Below is a small trained network, with its code and all its weights. Each question gives an input and a class and asks what happens when units are switched off, that is, made to give their printed mean instead of their output.

import numpy as np


def w(rows, s, z=0):
    codes = np.array(rows[::2]) - 128.0
    scale = np.full(codes.shape[1], s)
    scale[-1] = z or s
    return codes * scale


def f(y):
    return y / 2 * (1 + np.tanh(0.7978845608 * (y + 0.044715 * y**3)))


def log_softmax(a):
    a = a - a.max(-1, keepdims=True)
    return a - np.log(np.exp(a).sum(-1, keepdims=True))


def net(x, mask):
    res = np.array(x, float).reshape(1, 3) / 4 @ E
    y = f(res @ A[0][:, :-1].T + A[0][:, -1])
    res = res + np.where(mask, y, B[0][:, -1]) @ B[0][:, :-1]
    return log_softmax(res[-1] @ U[:, :-1].T + U[:, -1])


A, B = {}, {}
E = w([
[8,178,139,192,118,233],'x0',
[161,244,188,176,253,67],'x1',
[191,200,14,207,94,136],'x2',
],0.0053)
A[0] = w([
[131,123,124,118,131,131,55],'n0',
[216,75,117,96,155,89,114],'n1',
[151,141,90,135,123,124,70],'n2',
[147,206,163,137,169,107,100],'n3',
[207,110,133,87,119,77,131],'n4',
[88,81,250,90,128,112,120],'n5',
[223,78,125,111,130,67,118],'n6',
[96,86,212,89,138,115,86],'n7',
[144,207,199,147,192,100,141],'n8',
[93,154,118,141,130,162,119],'n9',
[109,86,157,114,135,117,74],'n10',
[133,136,147,158,143,117,90],'n11',
[111,55,72,106,99,153,149],'n12',
[136,183,156,145,159,106,101],'n13',
[107,82,68,106,98,142,105],'n14',
[120,128,121,128,136,129,246],'n15',
[125,129,115,122,136,133,253],'n16',
[167,211,2,154,87,122,105],'n17',
[123,68,110,120,63,154,107],'n18',
[171,106,139,118,125,103,82],'n19',
[144,117,122,119,126,81,93],'n20',
[78,71,239,84,153,120,112],'n21',
[126,111,125,123,102,138,111],'n22',
[110,73,87,119,75,145,113],'n23',
[51,155,131,157,133,171,88],'n24',
[136,134,140,130,124,116,235],'n25',
[31,187,124,150,126,190,116],'n26',
[140,178,162,144,164,99,105],'n27',
[100,62,80,109,72,139,120],'n28',
[126,117,134,140,130,120,252],'n29',
[202,102,122,89,130,76,130],'n30',
[114,96,102,129,109,128,184],'n31',
[52,173,149,163,118,195,111],'n32',
[128,190,166,140,187,94,98],'n33',
[182,182,2,178,104,147,120],'n34',
[122,141,123,95,110,130,132],'n35',
[141,184,151,136,183,112,141],'n36',
[111,173,142,115,157,92,102],'n37',
],0.0083,0.0045)
B[0] = w([
[119,120,104,120,158,164,96],'n0',
[52,117,107,187,124,144,202],'n1',
[118,114,113,128,178,159,114],'n2',
[160,93,94,153,107,184,186],'n3',
[61,129,121,184,108,127,201],'n4',
[171,107,146,184,218,85,249],'n5',
[37,118,124,200,119,152,214],'n6',
[140,101,125,160,211,139,192],'n7',
[191,99,95,166,45,144,248],'n8',
[95,120,127,149,129,126,152],'n9',
[132,109,109,139,175,159,130],'n10',
[129,115,108,126,140,165,117],'n11',
[185,115,117,175,62,137,230],'n12',
[148,108,104,146,117,176,160],'n13',
[162,112,101,145,122,184,177],'n14',
[153,152,186,169,42,21,229],'n15',
[160,155,198,176,37,16,236],'n16',
[157,85,157,179,250,103,239],'n17',
[164,106,88,158,106,184,200],'n18',
[95,121,109,138,149,165,126],'n19',
[100,120,112,132,141,156,125],'n20',
[168,107,148,198,230,87,255],'n21',
[139,125,116,144,126,147,132],'n22',
[167,108,101,160,100,175,197],'n23',
[61,108,103,164,147,159,179],'n24',
[151,152,178,164,52,49,217],'n25',
[34,106,115,213,108,127,233],'n26',
[148,110,101,139,112,182,167],'n27',
[179,106,95,170,86,173,221],'n28',
[163,160,192,172,35,8,236],'n29',
[59,127,122,178,111,131,200],'n30',
[163,137,148,159,73,99,190],'n31',
[42,117,110,203,121,128,220],'n32',
[164,99,95,152,106,196,191],'n33',
[162,88,171,189,238,76,249],'n34',
[137,128,127,135,123,128,135],'n35',
[169,115,119,161,76,139,195],'n36',
[145,118,108,131,128,169,142],'n37',
],0.023,0.0037)
U = w([
[157,102,155,141,212,111,125],'0',
[176,116,77,132,77,174,103],'1',
[7,125,111,150,112,133,124],'2',
[138,187,167,88,99,99,252],'3',
[117,126,112,99,143,167,88],'4',
[127,139,103,105,135,161,94],'5',
[106,122,98,106,154,147,86],'6',
],0.012,0.0027)

Each question gives the input, the list of numbers given to net, and the class t.
The units are the neurons (one row each of A and B). Each row of codes is followed by its name. A weight is (code - 128) times the scale printed after its matrix; where a second scale follows, it is the last column's (A, B and U).
mask holds one flag per neuron, in row order. A switched-off neuron (its flag False) gives its mean, the last column of its row in B, instead of its output. The means were averaged over made-up inputs and are rounded, as every weight is.
A unit's drop is (log p(t) with every unit on - log p(t) with that unit switched off) / (log p(t) with every unit on - log p(t) with every unit switched off).
The circuit of an input: a set's keep is (log p(t) with only the set's units on - log p(t) with every unit switched off) / (log p(t) with every unit on - log p(t) with every unit switched off). Starting from the 12 units with the biggest drops (on a tie, the unit counted first), units are removed one at a time, each time the one whose removal leaves the highest keep (on an exact tie, the one counted first), for as long as the keep stays at least 0.8.
circuit, biggest first: the units of the circuit, biggest drop first
top k neurons: the k neurons with the biggest drops, biggest first
drop of u: that unit's drop, to one decimal
input [5,0,4], class 2: circuit, biggest first -> n26
input [2,-6,-6], class 0: top 2 neurons -> n21; n5
input [7,6,6], class 2: top 4 neurons -> n26; n32; n21; n5
input [5,-4,4], class 2: top 4 neurons -> n26; n21; n5; n32
input [3,-5,-4], class 1: top 2 neurons -> n34; n17
input [2,-8,8], class 0: top 3 neurons -> n34; n17; n8
input [7,7,-6], class 1: top 2 neurons -> n8; n33
input [-4,4,3], class 1: top 3 neurons -> n26; n32; n8
input [-4,-3,1], class 2: top 2 neurons -> n6; n8
input [6,0,6], class 0: top 3 neurons -> n34; n17; n6
input [1,-2,5], class 0: drop of n34 -> 0.2
input [2,8,6], class 1: drop of n8 -> 0.6
input [1,3,-2], class 3: drop of n28 -> 0.1
input [-7,7,-1], class 1: circuit, biggest first -> n8
input [5,-8,-6], class 1: drop of n28 -> 0.1
